Here is a tiny trained network, its code and every weight. The questions are about switching its units off for an input and a target symbol, where a switched-off unit gives its printed mean instead of its output.

import numpy as np


def w(rows, s, z=0):
    codes = np.array(rows[::2]) - 128.0
    scale = np.full(codes.shape[1], s)
    scale[-1] = z or s
    return codes * scale


def f(y):
    return np.maximum(y, 0)


def softmax(a):
    e = np.exp(a - a.max(-1, keepdims=True))
    return e / e.sum(-1, keepdims=True)


def log_softmax(a):
    a = a - a.max(-1, keepdims=True)
    return a - np.log(np.exp(a).sum(-1, keepdims=True))


def net(x, mask):
    ids = ['αβγδεζηλμξπστφψω'.index(c) for c in x.split()]
    T = len(ids)
    res = E[ids] + P[:T]
    u = 0
    for l in range(2):
        q, k, v = (res @ M[l].T for M in (Q, K, V))
        z = softmax(np.where(np.tri(T) > 0, q @ k.T / 3**0.5, -1e9)) @ v
        res = res + np.where(mask[u], z, O[l][:, -1]) @ O[l][:, :-1]
        u += 1
        y = f(res @ A[l][:, :-1].T + A[l][:, -1])
        res = res + np.where(mask[u : u + 16], y, B[l][:, -1]) @ B[l][:, :-1]
        u += 16
    return log_softmax(res[-1] @ U[:, :-1].T + U[:, -1])


Q, K, V, O, A, B = {}, {}, {}, {}, {}, {}
E = w([
[87,100,138,126,145],'α',
[90,124,117,137,129],'β',
[182,95,216,107,15],'γ',
[61,119,133,156,136],'δ',
[149,86,109,157,73],'ε',
[139,97,107,140,98],'ζ',
[113,92,134,154,104],'η',
[130,97,160,160,64],'λ',
[133,111,116,171,74],'μ',
[154,78,97,132,85],'ξ',
[76,138,136,172,124],'π',
[118,114,106,120,128],'σ',
[153,66,113,109,124],'τ',
[194,74,85,114,93],'φ',
[7,78,121,162,176],'ψ',
[41,51,129,97,214],'ω',
],0.019)
P = w([
[102,91,171,130,93],'0',
[91,158,96,79,13],'1',
[119,110,147,139,140],'2',
[96,168,74,93,58],'3',
[129,95,122,166,154],'4',
[97,162,38,96,69],'5',
[133,77,100,196,165],'6',
[89,146,2,81,79],'7',
[125,63,71,216,163],'8',
],0.018)
Q[0] = w([
[113,106,109,187,107],'L0H1',
[101,67,107,189,104],'L0H1',
[101,10,135,147,65],'L0H1',
],0.013)
K[0] = w([
[136,125,6,112,173],'L0H1',
[109,51,2,154,238],'L0H1',
[115,110,14,153,191],'L0H1',
],0.008)
V[0] = w([
[241,200,181,82,127],'L0H1',
[145,107,70,93,178],'L0H1',
[254,159,167,25,122],'L0H1',
],0.0044)
O[0] = w([
[61,52,102,180,3,1],'L0H1',
[136,102,148,84,138,129],'L0H1',
[106,11,93,185,167,3],'L0H1',
],0.0073,0.0097)
A[0] = w([
[140,154,108,75,162,216],'L0N1',
[115,105,93,230,162,228],'L0N2',
[60,189,2,56,96,125],'L0N3',
[178,117,49,142,122,171],'L0N4',
[107,193,121,175,88,112],'L0N5',
[89,181,44,80,133,162],'L0N6',
[47,83,132,146,80,96],'L0N7',
[166,211,137,135,79,164],'L0N8',
[164,107,169,86,149,61],'L0N9',
[135,161,146,105,96,254],'L0N10',
[76,114,87,161,221,128],'L0N11',
[154,62,140,138,183,174],'L0N12',
[177,180,138,113,112,196],'L0N13',
[174,185,94,153,151,145],'L0N14',
[205,111,132,148,100,97],'L0N15',
[75,117,58,166,29,180],'L0N16',
],0.0093,0.0057)
B[0] = w([
[194,155,74,113,129,227],'L0N1',
[121,37,110,175,113,162],'L0N2',
[158,89,140,157,45,254],'L0N3',
[142,166,100,92,107,161],'L0N4',
[113,119,77,141,123,164],'L0N5',
[170,113,93,124,109,234],'L0N6',
[129,223,140,87,104,141],'L0N7',
[93,112,114,142,139,212],'L0N8',
[121,72,176,118,130,136],'L0N9',
[153,96,1,154,146,229],'L0N10',
[95,106,134,158,126,178],'L0N11',
[156,47,167,87,179,156],'L0N12',
[107,131,98,148,166,208],'L0N13',
[123,116,125,100,173,180],'L0N14',
[157,124,103,149,169,148],'L0N15',
[123,166,108,78,165,181],'L0N16',
],0.0082,0.011)
Q[1] = w([
[153,169,116,113,57],'L1H1',
[127,141,252,157,83],'L1H1',
[111,211,206,144,180],'L1H1',
],0.011)
K[1] = w([
[145,151,199,213,111],'L1H1',
[90,159,133,23,2],'L1H1',
[15,169,133,15,47],'L1H1',
],0.0067)
V[1] = w([
[208,167,107,254,60],'L1H1',
[214,75,41,64,104],'L1H1',
[83,158,9,217,118],'L1H1',
],0.0091)
O[1] = w([
[187,254,149,63,77,64],'L1H1',
[57,105,215,11,66,254],'L1H1',
[105,188,186,240,42,202],'L1H1',
],0.0083,0.0071)
A[1] = w([
[93,115,67,123,74,126],'L1N1',
[126,92,73,27,83,127],'L1N2',
[144,4,139,149,243,138],'L1N3',
[207,145,118,57,148,186],'L1N4',
[51,165,90,90,25,119],'L1N5',
[77,220,147,16,156,146],'L1N6',
[130,69,152,117,126,124],'L1N7',
[199,66,213,109,187,88],'L1N8',
[142,165,143,184,17,209],'L1N9',
[126,31,52,151,243,188],'L1N10',
[52,134,161,73,44,2],'L1N11',
[149,214,76,67,208,166],'L1N12',
[61,227,65,79,61,192],'L1N13',
[165,214,58,169,173,150],'L1N14',
[135,22,2,142,131,145],'L1N15',
[188,115,146,240,49,64],'L1N16',
],0.0083,0.0077)
B[1] = w([
[132,123,163,127,113,198],'L1N1',
[50,142,175,166,170,231],'L1N2',
[77,236,24,123,81,200],'L1N3',
[115,142,75,200,175,177],'L1N4',
[116,87,172,93,187,213],'L1N5',
[229,232,203,158,129,156],'L1N6',
[107,191,176,194,102,151],'L1N7',
[78,122,55,141,118,154],'L1N8',
[102,81,2,103,69,208],'L1N9',
[203,133,198,24,117,228],'L1N10',
[110,245,209,25,84,153],'L1N11',
[108,160,137,213,189,160],'L1N12',
[137,100,104,95,204,234],'L1N13',
[162,108,196,139,193,190],'L1N14',
[104,139,217,184,92,252],'L1N15',
[251,197,162,150,56,161],'L1N16',
],0.0066,0.019)
U = w([
[94,179,111,226,44,185],'α',
[90,201,228,172,13,1],'β',
[114,22,178,141,154,171],'γ',
[59,39,82,178,209,145],'δ',
[14,108,124,162,56,131],'ε',
[220,132,106,24,90,111],'ζ',
[137,208,94,68,108,79],'η',
[119,35,90,108,105,215],'λ',
[106,71,233,131,135,130],'μ',
[197,81,236,151,81,211],'ξ',
[209,166,92,103,49,113],'π',
[238,173,212,36,106,26],'σ',
[147,77,125,50,128,144],'τ',
[124,116,53,132,186,149],'φ',
[164,102,155,35,145,94],'ψ',
[161,247,126,143,255,131],'ω',
],0.0078,0.0075)

Each question gives the input, a string of symbols that net reads in full, and the target symbol t.
The units are the heads (3 rows each of Q, K, V and O) and the neurons (one row each of A and B). Each row of codes is followed by its name. A weight is (code - 128) times the scale printed after its matrix; where a second scale follows, it is the last column's (O, A, B and U).
mask holds one flag per unit, layer by layer, with each layer's heads first. A switched-off unit (its flag False) gives its mean, the last column of its rows in O or B, instead of its output. The means were averaged over made-up inputs and are rounded, as every weight is.
A unit's drop is (log p(t) with every unit on - log p(t) with that unit switched off) / (log p(t) with every unit on - log p(t) with every unit switched off).
The circuit of an input: a set's keep is (log p(t) with only the set's units on - log p(t) with every unit switched off) / (log p(t) with every unit on - log p(t) with every unit switched off). Starting from the 12 units with the biggest drops (on a tie, the unit counted first), units are removed one at a time, each time the one whose removal leaves the highest keep (on an exact tie, the one counted first), for as long as the keep stays at least 0.8.
units of the circuit, in order: the units of the circuit, biggest drop first
top k neurons: the k neurons with the biggest drops, biggest first
k most important neurons of layer l: the k neurons of layer l with the biggest drops, biggest first
input ψ β δ η ζ ψ π ξ, target π: units of the circuit, in order => [L1H1; L1N9]
input γ τ ω τ π η ψ, target ω: 3 most important neurons of layer 1 => [L1N3; L1N10; L1N9]
input ψ ξ π μ, target π: units of the circuit, in order => [L1H1; L1N16; L1N9]
input μ ψ φ ψ π φ η τ, target δ: top neuron => [L0N3]
input γ ψ τ, target ω: units of the circuit, in order => [L1N9; L0N3]
input μ π π ζ δ, target α: units of the circuit, in order => [L1H1; L1N10]
input γ λ γ λ π β η, target α: units of the circuit, in order => [L1N10; L0N3; L1H1]
input δ ψ η, target ω: units of the circuit, in order => [L0N3; L1N9]
input η ψ δ ψ β π τ μ, target μ: units of the circuit, in order => [L1H1; L0N12; L1N2; L1N5]
input γ λ ψ ψ ψ τ, target ξ: top 2 neurons => [L0N3; L1N15]
input λ τ ψ γ, target ξ: top 2 neurons => [L0N10; L1N15]
input ε π σ τ γ μ γ ψ ξ, target ω: units of the circuit, in order => [L0H1; L0N3]
input β γ β ξ π ψ π τ, target π: top 4 neurons => [L0N3; L1N16; L1N9; L0N6]
input γ α η π ψ μ ψ ξ γ, target ω: top 2 neurons => [L0N3; L0N10]
input ψ π τ ζ δ γ, target α: 2 most important neurons of layer 0 => [L0N2; L0N10]
input τ ε γ γ ψ ε, target ξ: top 3 neurons => [L0N3; L1N15; L0N10]
input β γ η σ δ ε, target α: units of the circuit, in order => [L1N10]
input η γ γ ψ ε τ ω λ, target β: top 3 neurons => [L1N15; L1N10; L1N3]
input π δ γ δ π δ ψ φ, target ξ: units of the circuit, in order => [L0N3; L1N15; L1N3]
input μ ξ η φ ζ τ ψ ψ ε, target ω: units of the circuit, in order => [L0H1; L0N3]
input μ δ φ ζ ζ, target β: units of the circuit, in order => [L1H1]
input ω ψ π τ π π γ ε, target ω: top 4 neurons => [L0N15; L0N16; L0N10; L0N13]
input π ψ μ ψ δ ψ ψ σ ψ, target ω: top 3 neurons => [L0N3; L1N3; L0N10]
input β ψ ψ ψ, target ξ: top 2 neurons => [L0N3; L1N15]
